Here is a tiny trained network, its code and every weight. The questions are about switching its units off for an input and a target symbol, where a switched-off unit gives its printed mean instead of its output.

import numpy as np


def w(rows, s, z=0):
    codes = np.array(rows[::2]) - 128.0
    scale = np.full(codes.shape[1], s)
    scale[-1] = z or s
    return codes * scale


def norm(h):
    return h / np.sqrt((h * h).mean(-1, keepdims=True) + 1e-5)


def f(y):
    return y / 2 * (1 + np.tanh(0.7978845608 * (y + 0.044715 * y**3)))


def softmax(a):
    e = np.exp(a - a.max(-1, keepdims=True))
    return e / e.sum(-1, keepdims=True)


def log_softmax(a):
    a = a - a.max(-1, keepdims=True)
    return a - np.log(np.exp(a).sum(-1, keepdims=True))


def net(x, mask):
    ids = ['αβεηθλμφω'.index(c) for c in x.split()]
    T = len(ids)
    res = E[ids] + P[:T]
    u = 0
    for l in range(2):
        r = norm(res)
        for j in range(2):
            rows = slice(3 * j, 3 * j + 3)
            q, k, v = (r @ M[l][rows].T for M in (Q, K, V))
            z = softmax(np.where(np.tri(T) > 0, q @ k.T / 3**0.5, -1e9)) @ v
            o = O[l][rows]
            res = res + np.where(mask[u + j], z, o[:, -1]) @ o[:, :-1]
        u += 2
        y = f(norm(res) @ A[l][:, :-1].T + A[l][:, -1])
        res = res + np.where(mask[u : u + 4], y, B[l][:, -1]) @ B[l][:, :-1]
        u += 4
    return log_softmax(norm(res)[-1] @ U[:, :-1].T + U[:, -1])


Q, K, V, O, A, B = {}, {}, {}, {}, {}, {}
E = w([
[124,114,66,71],'α',
[5,140,131,115],'β',
[88,114,211,178],'ε',
[28,195,221,253],'η',
[63,117,85,116],'θ',
[219,189,70,200],'λ',
[142,119,178,149],'μ',
[107,99,137,149],'φ',
[78,92,115,114],'ω',
],0.015)
P = w([
[180,253,157,62],'0',
[140,176,17,170],'1',
[123,120,92,91],'2',
[157,163,28,184],'3',
[108,121,95,98],'4',
[160,151,29,200],'5',
[111,107,105,109],'6',
[166,148,28,207],'7',
[110,109,109,115],'8',
[165,145,28,204],'9',
[116,115,120,118],'10',
],0.0072)
Q[0] = w([
[134,98,83,135],'0.h0',
[94,60,124,44],'0.h0',
[74,154,146,130],'0.h0',
[122,83,140,105],'0.h1',
[153,249,156,173],'0.h1',
[171,165,130,185],'0.h1',
],0.015)
K[0] = w([
[66,101,80,98],'0.h0',
[136,10,83,176],'0.h0',
[193,67,134,115],'0.h0',
[32,87,108,162],'0.h1',
[195,180,184,125],'0.h1',
[143,197,152,138],'0.h1',
],0.012)
V[0] = w([
[76,163,194,62],'0.h0',
[159,83,132,92],'0.h0',
[140,125,131,108],'0.h0',
[117,89,96,2],'0.h1',
[116,60,147,92],'0.h1',
[70,119,108,196],'0.h1',
],0.0048)
O[0] = w([
[1,124,53,77,195],'0.h0',
[146,50,136,204,23],'0.h0',
[117,144,119,115,104],'0.h0',
[209,138,159,135,53],'0.h1',
[188,57,88,88,28],'0.h1',
[155,67,180,153,251],'0.h1',
],0.0051,0.0013)
A[0] = w([
[144,1,221,136,4],'0.n0',
[111,126,191,30,190],'0.n1',
[204,151,33,163,158],'0.n2',
[137,190,67,76,172],'0.n3',
],0.0081,0.0024)
B[0] = w([
[105,91,126,212,195],'0.n0',
[225,111,160,128,156],'0.n1',
[2,169,187,201,255],'0.n2',
[117,95,110,193,207],'0.n3',
],0.0077,0.0033)
Q[1] = w([
[167,126,230,39],'1.h0',
[171,138,108,123],'1.h0',
[103,126,154,112],'1.h0',
[154,194,98,202],'1.h1',
[87,195,110,186],'1.h1',
[249,10,134,148],'1.h1',
],0.016)
K[1] = w([
[145,72,211,170],'1.h0',
[90,43,87,65],'1.h0',
[111,147,188,181],'1.h0',
[249,207,192,135],'1.h1',
[157,255,111,88],'1.h1',
[129,30,108,222],'1.h1',
],0.011)
V[1] = w([
[130,125,94,200],'1.h0',
[122,97,95,100],'1.h0',
[108,186,122,97],'1.h0',
[210,96,77,136],'1.h1',
[146,154,183,78],'1.h1',
[150,171,144,255],'1.h1',
],0.014)
O[1] = w([
[184,148,72,112,252],'1.h0',
[239,46,186,51,88],'1.h0',
[196,44,159,194,254],'1.h0',
[196,1,31,239,41],'1.h1',
[115,195,38,116,138],'1.h1',
[250,206,212,180,178],'1.h1',
],0.0083,0.0045)
A[1] = w([
[105,134,163,191,254],'1.n0',
[252,83,107,84,172],'1.n1',
[111,16,63,63,172],'1.n2',
[174,230,159,49,143],'1.n3',
],0.012,0.0029)
B[1] = w([
[126,112,168,154,255],'1.n0',
[83,187,43,4,168],'1.n1',
[190,169,183,90,245],'1.n2',
[179,32,110,76,214],'1.n3',
],0.012,0.006)
U = w([
[186,176,56,65,159],'α',
[71,120,123,82,148],'β',
[88,65,237,139,30],'ε',
[97,171,163,160,64],'η',
[193,165,183,70,41],'θ',
[162,180,37,166,252],'λ',
[255,154,110,150,105],'μ',
[177,13,124,181,100],'φ',
[161,27,47,108,233],'ω',
],0.011,0.0034)

Each question gives the input, a string of symbols that net reads in full, and the target symbol t.
The units are the heads (3 rows each of Q, K, V and O) and the neurons (one row each of A and B). Each row of codes is followed by its name. A weight is (code - 128) times the scale printed after its matrix; where a second scale follows, it is the last column's (O, A, B and U).
mask holds one flag per unit, layer by layer, with each layer's heads first. A switched-off unit (its flag False) gives its mean, the last column of its rows in O or B, instead of its output. The means were averaged over made-up inputs and are rounded, as every weight is.
A unit's drop is (log p(t) with every unit on - log p(t) with that unit switched off) / (log p(t) with every unit on - log p(t) with every unit switched off).
The circuit of an input: a set's keep is (log p(t) with only the set's units on - log p(t) with every unit switched off) / (log p(t) with every unit on - log p(t) with every unit switched off). Starting from all 12 units, units are removed one at a time, each time the one whose removal leaves the highest keep (on an exact tie, the one counted first), for as long as the keep stays at least 0.8.
units of the circuit, in order: the units of the circuit, biggest drop first
top k neurons: the k neurons with the biggest drops, biggest first
k most important neurons of layer l: the k neurons of layer l with the biggest drops, biggest first
heads that matter: for each layer, one digit per head in row order, 1 if its drop is at least 0.15 and else 0, layers parted by /
input η ω φ μ θ, target θ: heads that matter => 01 / 01
input α ε θ λ α η φ ε θ θ, target φ: 3 most important neurons of layer 0 => 0.n3, 0.n2, 0.n1
input ω η α ω ε φ, target ω: units of the circuit, in order => 1.h1, 0.n1, 0.n2
input η η θ θ ω μ β φ, target θ: units of the circuit, in order => 1.h1
input φ η θ θ η α, target η: units of the circuit, in order => 0.n2, 0.h0, 0.n3, 1.h1
input α φ θ λ η φ μ μ φ λ, target φ: heads that matter => 00 / 11
input μ θ μ μ θ μ α θ μ ω, target λ: units of the circuit, in order => 0.n2, 1.h1
input μ α α φ φ, target φ: heads that matter => 11 / 01
input φ μ θ μ, target η: heads that matter => 11 / 11
input η μ μ μ θ, target θ: top 3 neurons => 0.n0, 1.n2, 0.n2
input α θ μ λ β ε, target φ: top 2 neurons => 0.n1, 0.n3
input ε ε θ θ μ μ μ, target μ: top 4 neurons => 0.n0, 0.n2, 0.n1, 1.n1
input α ε ω μ μ β μ α, target φ: units of the circuit, in order => 0.n2, 1.h0
input η η φ μ ε φ λ ω α α, target θ: units of the circuit, in order => 1.h1, 0.n2
input ω β η μ α θ ω μ φ, target φ: 2 most important neurons of layer 1 => 1.n2, 1.n3
input ω μ θ μ α η λ θ, target ω: units of the circuit, in order => 1.h1, 0.n1, 0.n2
input β ω θ μ β μ φ φ, target β: heads that matter => 00 / 01
input λ α φ ε μ α, target μ: top 2 neurons => 0.n2, 1.n3
input θ ω ω, target ω: top 2 neurons => 0.n2, 0.n0
input ω η θ μ λ α μ θ, target ω: units of the circuit, in order => 0.n1, 1.h1, 0.n2
input θ ε μ μ, target ε: heads that matter => 10 / 11
input β φ μ μ θ α, target β: heads that matter => 00 / 01
input β θ η η, target β: units of the circuit, in order => 1.h1, 0.n2, 0.h0
input β β λ α μ θ μ φ μ ω, target β: units of the circuit, in order => 1.h1, 0.n2
